Below are the code and all the weights of a small trained network. Each question names an input and a class and asks about switching units off, where a switched-off unit gives its printed mean instead of its output.

import numpy as np


def w(rows, s, z=0):
    codes = np.array(rows[::2]) - 128.0
    scale = np.full(codes.shape[1], s)
    scale[-1] = z or s
    return codes * scale


def f(y):
    return y / 2 * (1 + np.tanh(0.7978845608 * (y + 0.044715 * y**3)))


def log_softmax(a):
    a = a - a.max(-1, keepdims=True)
    return a - np.log(np.exp(a).sum(-1, keepdims=True))


def net(x, mask):
    res = np.array(x, float).reshape(1, 5) / 4 @ E
    y = f(res @ A[0][:, :-1].T + A[0][:, -1])
    res = res + np.where(mask, y, B[0][:, -1]) @ B[0][:, :-1]
    return log_softmax(res[-1] @ U[:, :-1].T + U[:, -1])


A, B = {}, {}
E = w([
[107,254,150,179,37],'x0',
[108,167,188,150,223],'x1',
[95,180,26,146,223],'x2',
[218,105,146,197,138],'x3',
[46,146,138,189,106],'x4',
],0.0096)
A[0] = w([
[112,130,135,250,100,151],'neuron 1',
[186,77,172,88,156,255],'neuron 2',
[96,151,111,157,137,65],'neuron 3',
[208,184,135,187,137,135],'neuron 4',
[98,164,87,154,107,186],'neuron 5',
[150,96,134,103,213,125],'neuron 6',
[99,73,124,100,129,236],'neuron 7',
[79,207,85,190,107,207],'neuron 8',
[144,59,153,147,92,105],'neuron 9',
[82,107,102,142,199,148],'neuron 10',
[134,115,51,175,145,163],'neuron 11',
[166,84,150,82,50,171],'neuron 12',
[114,86,114,106,209,135],'neuron 13',
[140,185,135,154,83,178],'neuron 14',
[90,94,93,96,134,181],'neuron 15',
[105,147,113,70,117,139],'neuron 16',
[125,161,106,87,119,139],'neuron 17',
[160,60,99,52,125,164],'neuron 18',
[100,164,137,214,129,112],'neuron 19',
[159,83,155,157,173,169],'neuron 20',
[84,81,208,155,142,149],'neuron 21',
[97,119,201,56,62,105],'neuron 22',
[197,100,152,129,125,111],'neuron 23',
[146,134,61,58,101,152],'neuron 24',
[112,138,147,176,49,142],'neuron 25',
[108,131,100,112,134,125],'neuron 26',
[127,155,98,101,190,131],'neuron 27',
[149,50,168,93,38,170],'neuron 28',
[90,99,122,106,61,112],'neuron 29',
],0.014,0.007)
B[0] = w([
[119,136,208,168,52,208],'neuron 1',
[33,184,52,124,111,246],'neuron 2',
[132,116,201,104,121,147],'neuron 3',
[90,208,152,49,64,196],'neuron 4',
[197,87,114,146,50,190],'neuron 5',
[161,183,128,109,191,201],'neuron 6',
[127,153,52,126,197,198],'neuron 7',
[151,120,87,91,49,244],'neuron 8',
[90,27,123,153,77,182],'neuron 9',
[254,184,116,131,95,191],'neuron 10',
[93,78,86,140,77,176],'neuron 11',
[127,42,131,94,98,231],'neuron 12',
[187,184,112,106,172,203],'neuron 13',
[144,134,89,66,73,208],'neuron 14',
[140,193,74,110,194,180],'neuron 15',
[117,155,99,160,181,157],'neuron 16',
[125,88,107,162,142,148],'neuron 17',
[28,138,96,128,162,226],'neuron 18',
[63,205,223,144,110,191],'neuron 19',
[111,201,105,168,162,190],'neuron 20',
[152,140,117,152,144,181],'neuron 21',
[149,90,68,113,164,198],'neuron 22',
[90,171,159,127,106,184],'neuron 23',
[71,88,63,150,148,185],'neuron 24',
[177,105,198,101,101,211],'neuron 25',
[198,170,106,163,183,143],'neuron 26',
[192,123,85,154,120,175],'neuron 27',
[135,45,131,119,127,249],'neuron 28',
[178,116,154,87,162,174],'neuron 29',
],0.0088,0.014)
U = w([
[136,140,102,7,151,205],'0',
[139,200,109,180,192,134],'1',
[153,101,175,199,59,180],'2',
[51,15,93,162,167,122],'3',
[245,48,118,62,181,62],'4',
[97,156,221,129,166,3],'5',
[150,120,80,120,126,113],'6',
],0.013,0.005)

Each question gives the input, the list of numbers given to net, and the class t.
The units are the neurons (one row each of A and B). Each row of codes is followed by its name. A weight is (code - 128) times the scale printed after its matrix; where a second scale follows, it is the last column's (A, B and U).
mask holds one flag per neuron, in row order. A switched-off neuron (its flag False) gives its mean, the last column of its row in B, instead of its output. The means were averaged over made-up inputs and are rounded, as every weight is.
A unit's drop is (log p(t) with every unit on - log p(t) with that unit switched off) / (log p(t) with every unit on - log p(t) with every unit switched off).
The circuit of an input: a set's keep is (log p(t) with only the set's units on - log p(t) with every unit switched off) / (log p(t) with every unit on - log p(t) with every unit switched off). Starting from the 12 units with the biggest drops (on a tie, the unit counted first), units are removed one at a time, each time the one whose removal leaves the highest keep (on an exact tie, the one counted first), for as long as the keep stays at least 0.8.
circuit, biggest first: the units of the circuit, biggest drop first
k most important neurons: the k neurons with the biggest drops, biggest first
drop of u: that unit's drop, to one decimal
input [-6,8,-8,7,-1], class 1: circuit, biggest first -> neuron 20
input [0,-1,4,-3,2], class 4: circuit, biggest first -> neuron 2; neuron 18
input [0,5,-2,-4,1], class 1: circuit, biggest first -> neuron 12; neuron 28; neuron 14
input [-7,5,-8,-6,-5], class 3: circuit, biggest first -> neuron 18; neuron 28
input [8,1,5,-4,-6], class 6: circuit, biggest first -> neuron 5; neuron 17
input [4,-2,-5,-2,3], class 4: 2 most important neurons -> neuron 22; neuron 29
input [-7,-8,2,-2,5], class 3: 2 most important neurons -> neuron 18; neuron 24
input [4,-8,-5,-1,6], class 4: 2 most important neurons -> neuron 29; neuron 22
input [7,-1,-1,-2,-5], class 4: 2 most important neurons -> neuron 2; neuron 18
input [-3,-1,4,2,3], class 1: 2 most important neurons -> neuron 12; neuron 28
input [2,1,-5,2,-2], class 2: 2 most important neurons -> neuron 18; neuron 24
input [0,2,8,-3,-6], class 1: drop of neuron 12 -> 0.4
input [7,8,2,-8,-6], class 6: drop of neuron 4 -> 0.2
